Below is a small trained network, with its code and all its weights. Each question gives an input and a class and asks what happens when units are switched off, that is, made to give their printed mean instead of their output.

import numpy as np


def w(rows, s, z=0):
    codes = np.array(rows[::2]) - 128.0
    scale = np.full(codes.shape[1], s)
    scale[-1] = z or s
    return codes * scale


def f(y):
    return np.maximum(y, 0)


def log_softmax(a):
    a = a - a.max(-1, keepdims=True)
    return a - np.log(np.exp(a).sum(-1, keepdims=True))


def net(x, mask):
    res = np.array(x, float).reshape(1, 3) / 4 @ E
    y = f(res @ A[0][:, :-1].T + A[0][:, -1])
    res = res + np.where(mask, y, B[0][:, -1]) @ B[0][:, :-1]
    return log_softmax(res[-1] @ U[:, :-1].T + U[:, -1])


A, B = {}, {}
E = w([
[166,131,63,205,81,223,214,177,58,248],'x0',
[61,199,70,116,236,254,153,125,243,50],'x1',
[72,85,84,47,154,104,188,135,96,150],'x2',
],0.009)
A[0] = w([
[114,163,118,180,184,247,121,130,204,84,91],'neuron 0',
[141,127,131,152,114,168,142,132,106,172,150],'neuron 1',
[125,126,75,141,121,179,183,136,103,179,219],'neuron 2',
[85,146,136,77,202,193,121,125,202,51,78],'neuron 3',
[104,118,114,65,137,121,166,136,109,166,207],'neuron 4',
[125,129,89,144,124,193,176,137,106,190,2],'neuron 5',
[148,138,184,148,131,71,55,114,174,52,137],'neuron 6',
[169,136,145,227,107,179,110,135,114,146,115],'neuron 7',
],0.016,0.0092)
B[0] = w([
[131,101,201,24,108,109,125,134,25,126,252],'neuron 0',
[126,176,163,168,160,222,113,143,162,126,194],'neuron 1',
[150,136,215,197,123,117,102,125,121,150,240],'neuron 2',
[130,145,29,225,132,131,132,121,221,135,249],'neuron 3',
[115,132,114,66,134,142,130,120,115,96,200],'neuron 4',
[115,89,71,3,110,62,138,118,75,97,193],'neuron 5',
[127,116,191,65,126,137,139,138,41,140,251],'neuron 6',
[118,124,85,200,148,106,139,116,198,138,205],'neuron 7',
],0.014,0.019)
U = w([
[158,104,242,116,92,83,102,131,36,188,147],'0',
[94,103,139,1,130,87,138,112,46,72,251],'1',
[131,192,56,244,162,143,131,108,241,170,3],'2',
],0.0077,0.0022)

Each question gives the input, the list of numbers given to net, and the class t.
The units are the neurons (one row each of A and B). Each row of codes is followed by its name. A weight is (code - 128) times the scale printed after its matrix; where a second scale follows, it is the last column's (A, B and U).
mask holds one flag per neuron, in row order. A switched-off neuron (its flag False) gives its mean, the last column of its row in B, instead of its output. The means were averaged over made-up inputs and are rounded, as every weight is.
A unit's drop is (log p(t) with every unit on - log p(t) with that unit switched off) / (log p(t) with every unit on - log p(t) with every unit switched off).
The circuit of an input: a set's keep is (log p(t) with only the set's units on - log p(t) with every unit switched off) / (log p(t) with every unit on - log p(t) with every unit switched off). Starting from all 8 units, units are removed one at a time, each time the one whose removal leaves the highest keep (on an exact tie, the one counted first), for as long as the keep stays at least 0.8.
units of the circuit, in order: the units of the circuit, biggest drop first
most important unit: the unit with the biggest drop
top k neurons: the k neurons with the biggest drops, biggest first
drop of u: that unit's drop, to one decimal
input [-1,-5,4], class 1: top 3 neurons -> neuron 3; neuron 2; neuron 4
input [0,-5,3], class 1: most important unit -> neuron 3
input [-8,5,1], class 2: top 2 neurons -> neuron 3; neuron 5
input [7,-2,-2], class 2: top 3 neurons -> neuron 0; neuron 7; neuron 6
input [-5,-6,1], class 1: top 3 neurons -> neuron 2; neuron 1; neuron 7
input [-7,-8,3], class 1: top 2 neurons -> neuron 2; neuron 1
input [8,0,-5], class 2: top 2 neurons -> neuron 7; neuron 6
input [-5,-8,5], class 1: top 2 neurons -> neuron 2; neuron 4
input [5,-2,-2], class 2: top 3 neurons -> neuron 0; neuron 6; neuron 7
input [3,-5,-1], class 2: top 2 neurons -> neuron 0; neuron 6
input [-6,2,3], class 2: top 2 neurons -> neuron 3; neuron 0
input [-3,-5,3], class 1: drop of neuron 1 -> 0.1
input [6,-1,-5], class 2: drop of neuron 7 -> 0.4
input [-2,6,8], class 2: units of the circuit, in order -> neuron 3
input [6,-1,-8], class 2: drop of neuron 6 -> 0.0
